Below are the code and all the weights of a small trained network. Each question names an input and a class and asks about switching units off, where a switched-off unit gives its printed mean instead of its output.

import numpy as np


def w(rows, s, z=0):
    codes = np.array(rows[::2]) - 128.0
    scale = np.full(codes.shape[1], s)
    scale[-1] = z or s
    return codes * scale


def f(y):
    return y / 2 * (1 + np.tanh(0.7978845608 * (y + 0.044715 * y**3)))


def log_softmax(a):
    a = a - a.max(-1, keepdims=True)
    return a - np.log(np.exp(a).sum(-1, keepdims=True))


def net(x, mask):
    res = np.array(x, float).reshape(1, 5) / 4 @ E
    y = f(res @ A[0][:, :-1].T + A[0][:, -1])
    res = res + np.where(mask, y, B[0][:, -1]) @ B[0][:, :-1]
    return log_softmax(res[-1] @ U[:, :-1].T + U[:, -1])


A, B = {}, {}
E = w([
[123,126,128,106,110,121,138,111,154],'x0',
[124,132,136,117,125,137,139,115,138],'x1',
[188,73,105,83,32,194,149,125,20],'x2',
[220,218,138,88,129,151,49,156,184],'x3',
[143,134,196,113,101,90,247,231,138],'x4',
],0.016)
A[0] = w([
[190,194,149,80,83,157,91,146,104,2],'N1',
[7,119,151,169,192,68,140,114,163,232],'N2',
[110,72,148,141,72,142,175,165,52,90],'N3',
[119,75,164,103,103,144,221,173,97,79],'N4',
[76,83,80,115,100,135,105,62,75,187],'N5',
[112,124,105,132,118,144,118,137,138,136],'N6',
[117,195,63,122,181,156,52,85,169,166],'N7',
[133,185,111,109,131,113,159,174,150,101],'N8',
[150,159,187,126,124,105,141,170,151,103],'N9',
[225,134,132,91,86,170,94,147,136,44],'N10',
[105,118,104,140,131,176,115,91,110,196],'N11',
[126,230,187,134,186,113,67,153,210,138],'N12',
[142,149,179,97,122,96,220,232,130,152],'N13',
[97,170,131,138,134,119,148,175,168,90],'N14',
[130,105,114,121,137,138,135,140,145,105],'N15',
[144,176,156,119,160,117,90,160,176,109],'N16',
[145,144,129,114,146,111,140,134,140,80],'N17',
],0.015,0.0086)
B[0] = w([
[191,89,179,120,191,139,122,139,135,185],'N1',
[253,42,186,104,237,171,94,171,151,245],'N2',
[69,97,107,86,113,117,149,140,156,213],'N3',
[66,128,131,38,96,123,137,188,132,207],'N4',
[131,105,67,156,87,183,117,58,80,227],'N5',
[130,118,109,121,117,141,112,111,134,136],'N6',
[75,173,41,62,167,108,79,170,199,241],'N7',
[130,133,163,177,119,136,205,106,87,165],'N8',
[143,128,156,156,98,119,181,117,77,176],'N9',
[184,64,176,116,205,134,99,132,164,192],'N10',
[130,114,79,174,101,161,93,80,138,187],'N11',
[63,194,69,129,66,97,125,102,142,252],'N12',
[119,143,189,144,133,55,218,175,127,234],'N13',
[136,140,136,162,121,126,191,106,87,166],'N14',
[115,113,145,126,128,124,141,116,136,126],'N15',
[101,198,121,169,76,109,180,128,100,194],'N16',
[112,143,146,155,125,146,165,146,93,139],'N17',
],0.013,0.031)
U = w([
[198,103,110,127,218,156,69,112,162,254],'0',
[4,146,98,77,105,109,143,177,151,133],'1',
[185,94,199,127,181,116,169,191,118,124],'2',
[90,179,141,204,72,102,171,125,115,60],'3',
[84,98,93,147,52,173,132,81,37,83],'4',
],0.015,0.0037)

Each question gives the input, the list of numbers given to net, and the class t.
The units are the neurons (one row each of A and B). Each row of codes is followed by its name. A weight is (code - 128) times the scale printed after its matrix; where a second scale follows, it is the last column's (A, B and U).
mask holds one flag per neuron, in row order. A switched-off neuron (its flag False) gives its mean, the last column of its row in B, instead of its output. The means were averaged over made-up inputs and are rounded, as every weight is.
A unit's drop is (log p(t) with every unit on - log p(t) with that unit switched off) / (log p(t) with every unit on - log p(t) with every unit switched off).
The circuit of an input: a set's keep is (log p(t) with only the set's units on - log p(t) with every unit switched off) / (log p(t) with every unit on - log p(t) with every unit switched off). Starting from the 12 units with the biggest drops (on a tie, the unit counted first), units are removed one at a time, each time the one whose removal leaves the highest keep (on an exact tie, the one counted first), for as long as the keep stays at least 0.8.
units of the circuit, in order: the units of the circuit, biggest drop first
most important unit: the unit with the biggest drop
top k neurons: the k neurons with the biggest drops, biggest first
drop when u is switched off: that unit's drop, to one decimal
input [7,-3,8,2,2], class 2: most important unit : N10
input [4,0,0,6,1], class 3: top 2 neurons : N2, N12
input [-3,-2,0,7,8], class 3: top 3 neurons : N2, N12, N16
input [1,2,4,-1,0], class 4: top 3 neurons : N7, N2, N13
input [6,4,-8,1,1], class 3: top 3 neurons : N12, N16, N4
input [-2,-4,0,-4,8], class 2: top 3 neurons : N12, N7, N13
input [3,5,8,1,2], class 2: top 2 neurons : N12, N10
input [-5,2,1,-1,0], class 4: top 2 neurons : N2, N7
input [0,8,7,-8,0], class 4: top 4 neurons : N5, N7, N13, N11
input [4,6,0,5,-8], class 1: top 3 neurons : N2, N7, N12
input [-4,0,-5,7,1], class 3: top 2 neurons : N16, N4
input [-8,-7,6,0,5], class 1: top 3 neurons : N2, N4, N3
input [5,-7,1,3,-4], class 0: drop when N9 is switched off : 0.0
input [7,-5,-3,0,-7], class 0: units of the circuit, in order : N2
input [-2,8,-8,7,-5], class 1: drop when N7 is switched off : 2.5
input [-4,-3,-7,-2,4], class 2: drop when N2 is switched off : 4.0
